Each row is followed by its class.
[-36   6  12 -14 -24 -33  25 -52   7   4 -11  60   7  16 -87  -2  23  50
 -10  22  20   3  49 -40 -21  -2  25  -6  12  -9   0  34 -49  48 -38  -5] -> C
[ -4 -19  31  -8 -46 -49  11  11  -1   2 -21  -1  -7 -31 -11  30   4  20
 -28   3 -41 -21  42 -73 -32  56  40 -23   2 -41  32 -15  -8  55 -39  17] -> Y
[  4  -7  71  -8 -18 -20 -17 -36 -49  24   9  17  11   0  45  -8   3 -24
 -11  14 -69  21 -41  25  -2   6  62 -22 -57   0   4  30  46 -10 -49  36] -> G
[-10  14  53 -28  -9 -26  21 -34   0  -3   2  17  25  38  18   2   9 -27
 -36   4 -36  21 -16  34 -14 -33  28   9 -57 -12  11  32  45  -8 -38  25] -> C
[-32   7 -20 -29  -7  -9  30 -20  11 -12 -11  13   5 -21  -2   5  -3  45
  11  -3  -1 -17   9 -13  -2  32  34  15 -25   3  28   8 -14  56 -24  -3] -> X
[-14 -13  13 -14 -12 -22  14   7  -7 -17  -2  29 -30  13 -38   0  14  13
  -7 -23  -3  -5  25 -34 -20  25  26  -3 -27   0  37   3   0  73 -35  -5] -> V
[  1   0 -17 -24  -8 -20  10   0   8 -11  12  28 -16  23 -22 -14   9  34
  -9 -23  -5 -10  45  -2 -13  19  20   8  -6  25  32   6   7  12 -36  -1] -> X
[-24  -2  35 -14 -19   2  -4 -18 -31  -8  18   6  10  42  40  18  31   1
  -3  11 -50  23 -14  48  -9   9  58  14 -72 -23  32  11  29 -15 -40  32] -> J
[-21  26  27  -8  -5 -26 -36   9 -14  -2  12   1 -39  32  67 -22   2 -21
 -49  -2 -48  29 -82  44  18 -12  52   1 -58  46   1  38  73  16 -32  36] -> G
[-12  -1  38   0  -4 -13  -4 -31 -32  18   4  19   4  19  44 -19  10   0
 -14  17 -47  12 -32  20  -9 -15  42   6 -69  -5  34  12  37   1 -38  26] -> V
[-59  19  18 -32 -62 -28  22 -33  25 -14 -30  20  19 -46 -38  24  -8  26
 -37 -17 -34  11  14 -28  -6  14  44 -18  -3  51   3  20  -4  77 -32  18] -> X
[-26 -18  30 -23 -16 -15 -25   2  -3 -10 -13  -2 -25  14 -64  78  29  -2
 -27   4 -34  -6  81  26 -19  50  27  -5 -13 -47  53   1 -18 114 -49  -8] -> J
[-12 -18   2 -11 -17 -60  31 -24  24 -16   7   8 -27  -3  -8   3  39  29
 -10  -9 -14 -17   4 -13  10  31  32   1  -2  -5   2  -3 -16  55 -18  22] -> F
[-37  -2  13 -13 -25 -34  20 -26  20  -3   6  22   2   1 -25 -25  23  18
  -7 -20 -20   7  29   3 -17  11  22   9  -7  -3  15   3 -14  -6 -27   8] -> J
[  5  16  50   5   7 -23  -3 -39 -40   5 -12   9  37  13  35   3  19 -15
 -21  11 -49   7 -22   1 -17  -2  61  -3 -63  -4  17  53  21  12 -31   8] -> C
[-34 -12   5 -15 -15 -11  26 -25  16 -14 -21  27 -40 -31 -46  -5   8  15
 -17 -13 -17  -7  33 -17   5  35  25  -3  -9  11  28   9  -9  76 -13   8] -> Y
[ 22   4  38   8   9  13 -46 -29 -40  18   0  34 -14  49  42 -11  31 -24
  28  28 -39  10 -29  12  -8   2  57  -3 -63  13  66  23  36 -40 -33  25] -> L
[-29 -31  31  -2 -15   7  97 -88  -6 -63   4  46 -18  15  41 -47 -26  75
  -3   8  -7  -7   9  40  16 -45   0   2 -37  -7 -54  -4 -30  55  -1  50] -> F
[-26   0 -13 -15 -10 -28  13 -18  10 -24  -1  11 -24   9 -19   3  30  35
 -28 -22  -3 -10  14 -22 -23  32  40  13 -13  12  21  16 -23  46 -16  13] -> J
[  3  11  49 -15  -5 -21 -21 -34 -41   9  -3   0  36  40  66  -6  -6   4
  -2  35 -31  12 -31  20   1   0  28  16 -68  -3  17  15  52 -31 -29  29] -> X
[  4  43 -56 -25 -27 -15  15  21  -1   8 -32  38 -48  36  17 -20 -39   7
  -2  18 -38   7  22 -43  41  38  45 -17 -20 -14  32  -1  26  54 -18  -9] -> G
[ -1  -7   3 -12   9 -55   5 -19  15 -12 -12  52 -12   9 -34 -28  24  17
  10  -7  -4  -5  33 -37 -36  32  27  -9  -7 -14  22  20 -11  29 -44  -8] -> C
[ -3 -17 110  26 -63 -81 -56  26   3  18  -4 -65  15  -5  26 -29  57  28
   5  32 -67 -11 -77 -23 -44  50  25 -17 -18  14  65 -53  12 -50 -18  37] -> Y
[ 16   2  14  10   7   3   1  -1 -54  46  -2 -13  -8  40  79  -8  -5 -28
 -13  19 -50 -12 -23   4 -12  35  65  15 -86 -20  24  39  17  11 -14  -6] -> G
[-40  15 -11 -11 -18 -35  64 -18  10 -32  10  29 -14   1   1 -24  15  63
   7 -42 -32  -5  29 -23  17  11  42   8 -11   8  27   8 -22  40 -40 -10] -> G
[-50   3 -55  12 -11  14   0   9 -16 -10  16  21 -66  -3 -36  -3  57  43
  28 -15   5  28  28 -52  36  66  80  13   2 -13  72  30 -74  65 -23  -8] -> J
[-32  -7  11 -23 -36 -43  33 -26  21  -1  -7  33 -19   2 -19  -7  14  40
 -21  -8 -16  -9  24 -40 -21   9  20  -9   0  -9  24   2 -35  52 -37  26] -> V
[-20  15   8 -25  -2 -45  50  -6  19 -27 -12  35 -21  -1   4  22  10  32
   9 -18 -38 -14   6 -17   3  44  17  -5 -21  -4  49  11 -25  69 -31 -15] -> B
[-30  60  84 -21 -61 -40  31 -48   3  52 -26 -17  83 -14  -3  -9  16 -29
 -41  35 -82 -41 -85   0  -4  19  21  -4 -49  64  17  11  32 -40  41  28] -> Y
[  2 -16  63  21   4 -40 -17 -55 -45  23 -12 -17  27   5  46  19  17 -19
 -26  30 -57 -26 -44  29 -50  29  37 -13 -78 -10  39  23  22 -24 -36   9] -> L
[-27 -19   2 -11 -11 -40  38 -33  20   5  -5  31 -20 -18 -41 -18  18  26
 -25  10 -12 -17  16 -13 -31  23  34 -15  -1 -37  21  20 -47  62 -40   5] -> C
[-48 -19  35 -30 -31 -54  -3 -44  14   1  -4  46 -20  20 -58  -6  48  35
 -37   6  14  -7  19 -25  -4 -26  29  -6  17  -5  -2  19 -22  70 -48  51] -> V
[  2   4  40   7  12 -46 -21 -24 -28   9   3  -4  -1  22  23 -11  31  14
 -10  24 -36  -2 -56  38  -6  15  51  17 -65   7  38   9  71 -11 -40  -1] -> Y
[ -8  25   4  18  14  17  -6 -13 -46   2 -37   5  53 -15  80  19 -72  -6
 -48  13 -53  13   1  42 -46 -27  25 -22 -72  -3  -6  17  69 -22 -58 -22] -> G
[ 14 -26  52 -10  16 -28 -21 -32 -28  12   4  20 -21  42  34 -43  55  -1
  29  32 -41 -19 -37  21  -6  35  58  19 -75 -20  69  -1  45 -16 -30  35] -> Y
[ -6  10 -16 -23 -26 -41  22 -33  26  23 -17  32 -17  15 -42 -22  40  18
 -36  11   0 -20  18 -49 -15  15  49 -20  25 -13  35  40 -68  23 -26  26] -> C
[-35  10  12   3  -8 -16  26 -43  -2   0  -8  52  -1 -17 -28  11   9  -3
 -15 -11  -9   8  47 -29   1  17  29  -7  -6   8  14  41 -30  42 -34  -4] -> F
[-13 -12  -1 -21 -24 -58  27  -2  40  -6  -4  21  -6   4 -28 -43  31  23
 -15  -5 -14 -22  12 -27 -23   4  30  -8   4 -19  13  -7 -13  22 -24  23] -> C
[-28  -3 -24 -15 -23 -21  23  -5   6  -6   0  41 -53   8 -24  -8   5  46
 -13  -8  -5  11  34 -45  -7  17  37  -2 -13 -17  55  -1 -19  62 -53   7] -> V
[  1  -6  57   0   9 -28 -24 -38 -34  14  15 -16  38   7  61  -4  11  21
  -2  17 -38   0 -24  73   2 -12  31  10 -45  -9   4  26  25 -18 -49  16] -> X
[  2 -15  48  -5  -9 -30   7 -23 -22  44   0  18   2  13  31 -49  10  -9
 -17  20 -54 -21 -14  61  10 -17  45  -6 -61 -15   5  22  12  -2 -22  22] -> B
[-23  29  29   6  15  25 -36  11 -37  -2 -10 -18  21  25  64 -46   0 -22
 -50  -6   6 -19 -35  54   5 -45  54   8 -53  14 -18  63   1   0   0  31] -> J
[-27   9 -26 -16   6 -34  41 -16  11 -24 -10  53 -25  -7 -30 -31  12  23
 -11  -6 -18  -5  30 -65  -7  18  53   9 -28 -28  63   5   5  66 -39  -1] -> C
[-13   7  10  29  10 -17   6 -33   6  15 -35  19 -15  41  69   9  -3 -16
 -21  29 -33  14 -60  24 -54 -18  48   1 -48 -17  39  21  31   9 -63 -29] -> L
[ -1  25  42  -9  -2 -17   1 -29 -33   9  -7  40   5   7  32  -9 -24   7
 -18  23 -40  16 -30  11  -6  -2  20 -11 -63  24  29  27  31 -14 -30  13] -> B
[  8   5  54  -4  -5 -25 -30 -29 -29  34  -3  16  -7  33  21 -23  23 -29
 -25  37 -35   6 -42  22   5   6  35  -3 -37   4  28  26  48 -34 -20  35] -> Y
[ -5   4  43 -12  -4 -26 -12 -41 -25  22  -5  25  11  35  34 -36  12   4
 -19  26 -42  -5 -25  24  -8 -29  33   6 -64  -1  29   6  43  -7 -33  39] -> V
[ -5  14  52  -5 -11 -17   7 -45 -43   7  -7   6  -2  13  32 -32 -18   5
 -40   6 -38   5 -33  19  -4 -12  38  -3 -79  20  36  28  27  18 -29  24] -> V
[ 24   0  68 -18 -14 -42  -9 -62 -43  -1   7  41  14   9  19 -23  31 -21
  10   7 -56   9 -23  29  22  17  75 -26 -68  16  24  31  46 -21 -45  45] -> F
[ -5   4  37   7   5 -31   4 -20 -41  11 -11  31  -2  17  29   3  -1   5
 -20  26 -58  -2 -26  33 -20  19  48 -14 -79  -6  44  25  32  23 -51 -11] -> B
[-12   6  66   4  -5  -1 -30 -29 -37   6   9  18  11  37  27  -8  22  -2
  -4  22 -44  21 -29  57 -27  -1  51  -1 -56  -4  30  26  19 -11 -49  14] -> J
[-26   5   3 -29 -13 -50  40   1  37 -24  17  46 -18  51 -11 -35  38  28
 -29  -9  -1 -12   7 -24 -22 -23  31   8   1 -22  21  11  -8  20 -43  31] -> C
[  7  -5  25  -2  12 -17 -12 -27 -51  34   0  17  -3  58  41 -33  17 -23
  -8  25 -57  -7   3  33   9   1  64  15 -83 -29  48  14  60 -10 -42   9] -> G
[-35   5   5  -9 -21 -52  36  -7  25 -25  -6  34 -25 -17 -13 -15  20  41
 -17 -13 -40 -15  17 -38  -3  29  32  -5   6 -10  45 -12   4  44 -40  12] -> Y
[-10  15  19   3 -13  -7 -15 -40 -13  20 -14  11  -1  29  53 -18   9  -1
  -3  20 -39   4  -3   8   6 -21  51  13 -64   2  41  18  21 -27 -25  28] -> L
[-56  18  24  22 -29 -71  72  -4  16   0  29 -15  22 -47  67  44 -21  81
 -74   1 -56 -48   3 -41 -86  46  23  10 -35 -29  21  11 -70  47 -61  -3] -> F
[  -1    6    7    9    6   21   13  -55  -47   27  -17   17   13   19
   53    5    3  -11   -4   29  -65   28    5   16  -21   16   79   14
 -111  -22   57   49   13    0  -37   -2] -> C
[ -9   6 -14  26  17  23   4 -21   2 -22 -37   4 -32  40  49  -3  -8 -43
  -1 -26 -41  34  23   3  -1  -6   0  29 -66  35  45   6  50   0  12 -20] -> L
[ 10 -16  67   1  -1  11 -25 -31 -53  51  30  18   2  59  15 -19  35 -50
  -9  13 -24  21 -49  57  -8 -14  48   5 -55  30 -20  57  39 -40 -18  19] -> G
[  5  48  34  -4  12   6 -45 -25 -37  32 -25  32  45   8  17  21  -7 -18
   5  61 -52  20 -33  39 -15  -1  60 -17 -69  -9  45  37  48   5 -54 -15] -> C
[  9  -1  34   6   1 -19 -19 -15 -47  22  -9  22  15  13  45 -11   5   1
  -5  29 -51   0 -17  10 -14  13  39 -12 -73  -4  42  15  31 -31 -33  15] -> B
[-23 -24 -21 -10 -15 -24  23  -7  11  16  -4  24 -32  29 -26 -11  31  30
   5  -1  15  -3  40 -35   5  -1  51  16  11 -38  -1   6 -22  60 -39  -6] -> G
[  7  12  32   4   6 -19   1 -32 -14  15  10  32  -4  46  23 -46  29   5
  -8  40 -31  13 -52 -11 -24 -19  43   9 -41 -12  62   6  27 -30 -34  24] -> C
[ 14   6  19  25   0   1   1 -33 -32   0   6  11  15  18  66 -23  19  14
  15  13 -31  21 -28  -9   8 -20  58  16 -54  14  19   4  32 -30 -17  22] -> F
[-29  10  17 -19 -21 -45  22 -16  18  -5  19  30  13  36 -36  30  62  47
  19  20 -22   4  17  -8  10   7  30   5  16 -39  21  11 -35  37 -42   5] -> C
[-14  13   9 -24 -24 -40  13 -23   0  -6  10  22  -9  12 -16 -21  26  46
  -7 -13 -17 -16  30 -24   0  27  52   8 -12  -1  18  20 -34  31 -23  21] -> J
[-24   6  18 -11 -30 -49  20 -10  18 -27   3  27 -35 -29 -28  -7  18  65
   8 -20 -41  -1  40 -33   8  49  32  -9   6   7  51  -4 -21  50 -46   6] -> Y
[  4   4  53  -4   5 -14 -24 -15 -27  19   9  32  -2  60  50 -27  21  -2
   6  23 -48  -4 -29  54 -17  -5  43  -8 -45   1  16  27  25 -13 -52  15] -> G
[ 33   4  74  -3  -7 -14 -15 -34 -59  38  -8  -7  67  20  55 -21   3 -24
  -1   9 -41 -12   1  17   2 -12  55   2 -51  -5  -3  42  27 -25 -25  12] -> X
